Here is a tiny trained network, its code and every weight. The questions are about switching its units off for an input and a class, where a switched-off unit gives its printed mean instead of its output.

import numpy as np


def w(rows, s, z=0):
    codes = np.array(rows[::2]) - 128.0
    scale = np.full(codes.shape[1], s)
    scale[-1] = z or s
    return codes * scale


def norm(h):
    return h / np.sqrt((h * h).mean(-1, keepdims=True) + 1e-5)


def f(y):
    return y / 2 * (1 + np.tanh(0.7978845608 * (y + 0.044715 * y**3)))


def log_softmax(a):
    a = a - a.max(-1, keepdims=True)
    return a - np.log(np.exp(a).sum(-1, keepdims=True))


def net(x, mask):
    res = np.array(x, float).reshape(1, 3) / 4 @ E
    u = 0
    for l in range(2):
        y = f(norm(res) @ A[l][:, :-1].T + A[l][:, -1])
        res = res + np.where(mask[u : u + 12], y, B[l][:, -1]) @ B[l][:, :-1]
        u += 12
    return log_softmax(norm(res)[-1] @ U[:, :-1].T + U[:, -1])


A, B = {}, {}
E = w([
[201,166,110,206,253,144,122],'x0',
[65,214,155,121,105,163,53],'x1',
[37,80,40,171,96,161,6],'x2',
],0.0076)
A[0] = w([
[153,36,116,84,144,116,134,71],'L0N1',
[167,194,90,105,10,213,72,239],'L0N2',
[112,138,83,87,130,59,75,254],'L0N3',
[72,90,1,188,78,154,188,125],'L0N4',
[79,148,139,88,92,77,236,186],'L0N5',
[170,199,104,161,255,98,59,38],'L0N6',
[122,210,161,15,146,174,29,139],'L0N7',
[142,4,108,88,173,81,153,119],'L0N8',
[173,126,72,169,210,205,167,117],'L0N9',
[37,135,170,157,168,115,211,7],'L0N10',
[190,193,106,76,65,142,81,2],'L0N11',
[11,215,195,172,184,192,136,72],'L0N12',
],0.0067,0.0017)
B[0] = w([
[253,165,96,131,75,180,162,150],'L0N1',
[200,129,160,143,205,178,140,244],'L0N2',
[103,185,157,158,128,155,143,185],'L0N3',
[163,236,125,45,152,90,128,210],'L0N4',
[43,162,158,203,184,183,67,228],'L0N5',
[82,48,181,208,163,145,211,255],'L0N6',
[214,136,177,101,56,159,213,239],'L0N7',
[181,102,237,120,113,132,51,185],'L0N8',
[119,169,198,180,130,198,112,209],'L0N9',
[37,78,159,145,150,75,62,120],'L0N10',
[174,73,125,107,127,73,119,134],'L0N11',
[246,90,184,155,119,128,56,222],'L0N12',
],0.0055,0.0042)
A[1] = w([
[170,148,159,122,158,180,152,254],'L1N1',
[116,92,81,172,132,193,58,139],'L1N2',
[147,30,186,133,135,69,119,97],'L1N3',
[110,168,181,66,162,80,207,61],'L1N4',
[45,132,158,204,126,133,195,187],'L1N5',
[88,94,160,58,54,137,168,96],'L1N6',
[132,109,46,141,110,181,84,129],'L1N7',
[67,91,17,156,54,127,124,148],'L1N8',
[131,186,182,127,128,141,114,133],'L1N9',
[172,136,132,46,146,140,151,94],'L1N10',
[219,2,75,123,132,56,115,10],'L1N11',
[91,107,163,117,36,118,118,49],'L1N12',
],0.0088,0.0021)
B[1] = w([
[42,144,130,67,11,139,86,255],'L1N1',
[182,132,195,57,115,25,224,207],'L1N2',
[105,191,136,24,69,143,77,155],'L1N3',
[108,219,17,179,211,50,135,188],'L1N4',
[74,74,44,105,114,156,94,194],'L1N5',
[141,114,194,252,253,196,173,208],'L1N6',
[100,242,67,76,139,96,210,176],'L1N7',
[85,182,172,165,206,70,140,169],'L1N8',
[159,45,18,57,124,60,127,212],'L1N9',
[120,125,73,143,108,138,53,150],'L1N10',
[233,177,184,33,75,143,84,146],'L1N11',
[202,76,125,236,161,150,168,187],'L1N12',
],0.0064,0.0062)
U = w([
[94,72,170,254,248,223,173,196],'0',
[209,181,208,74,91,173,93,153],'1',
[54,227,47,103,212,29,177,169],'2',
[60,39,39,64,86,191,62,154],'3',
[144,27,40,144,163,81,92,2],'4',
],0.0096,0.004)

Each question gives the input, the list of numbers given to net, and the class t.
The units are the neurons (one row each of A and B). Each row of codes is followed by its name. A weight is (code - 128) times the scale printed after its matrix; where a second scale follows, it is the last column's (A, B and U).
mask holds one flag per neuron, layer by layer. A switched-off neuron (its flag False) gives its mean, the last column of its row in B, instead of its output. The means were averaged over made-up inputs and are rounded, as every weight is.
A unit's drop is (log p(t) with every unit on - log p(t) with that unit switched off) / (log p(t) with every unit on - log p(t) with every unit switched off).
The circuit of an input: a set's keep is (log p(t) with only the set's units on - log p(t) with every unit switched off) / (log p(t) with every unit on - log p(t) with every unit switched off). Starting from the 12 units with the biggest drops (on a tie, the unit counted first), units are removed one at a time, each time the one whose removal leaves the highest keep (on an exact tie, the one counted first), for as long as the keep stays at least 0.8.
circuit, biggest first: the units of the circuit, biggest drop first
unit that matters most: the unit with the biggest drop
k most important neurons: the k neurons with the biggest drops, biggest first
k most important neurons of layer l: the k neurons of layer l with the biggest drops, biggest first
drop when u is switched off: that unit's drop, to one decimal
input [6,8,7], class 1: circuit, biggest first : L0N12; L1N2; L0N7
input [1,6,8], class 2: circuit, biggest first : L1N7; L1N2
input [-7,-6,-2], class 0: 3 most important neurons : L1N6; L0N5; L0N12
input [5,-6,6], class 1: circuit, biggest first : L0N5; L1N11
input [3,5,2], class 1: circuit, biggest first : L0N12; L1N6
input [-6,4,-1], class 0: circuit, biggest first : L1N6
input [-8,-8,-3], class 0: 3 most important neurons of layer 0 : L0N5; L0N12; L0N2
input [-6,8,3], class 1: circuit, biggest first : L0N6; L0N2; L1N5
input [2,3,1], class 3: circuit, biggest first : L1N1; L1N6
input [-7,7,-8], class 2: 2 most important neurons : L1N4; L1N9
input [-5,-5,-6], class 2: 4 most important neurons of layer 0 : L0N12; L0N5; L0N7; L0N6
input [-5,2,-5], class 0: circuit, biggest first : L1N6; L0N4
input [5,-6,3], class 1: 2 most important neurons : L0N8; L0N5
input [1,-6,-5], class 1: unit that matters most : L0N8
input [-6,7,6], class 1: 2 most important neurons : L0N6; L0N2
input [2,6,5], class 1: 3 most important neurons of layer 0 : L0N12; L0N7; L0N2
input [-7,-7,3], class 0: 3 most important neurons of layer 1 : L1N6; L1N12; L1N1
input [6,5,-8], class 2: 2 most important neurons of layer 0 : L0N2; L0N8
input [0,2,1], class 3: 3 most important neurons : L1N1; L1N6; L1N2
input [0,-2,4], class 2: unit that matters most : L0N7
input [2,-2,-3], class 3: 2 most important neurons : L0N4; L1N6
input [-2,-7,8], class 2: 2 most important neurons of layer 0 : L0N12; L0N7
input [3,4,-7], class 2: drop when L1N4 is switched off : 0.5
input [-8,3,-6], class 0: drop when L1N6 is switched off : 0.6
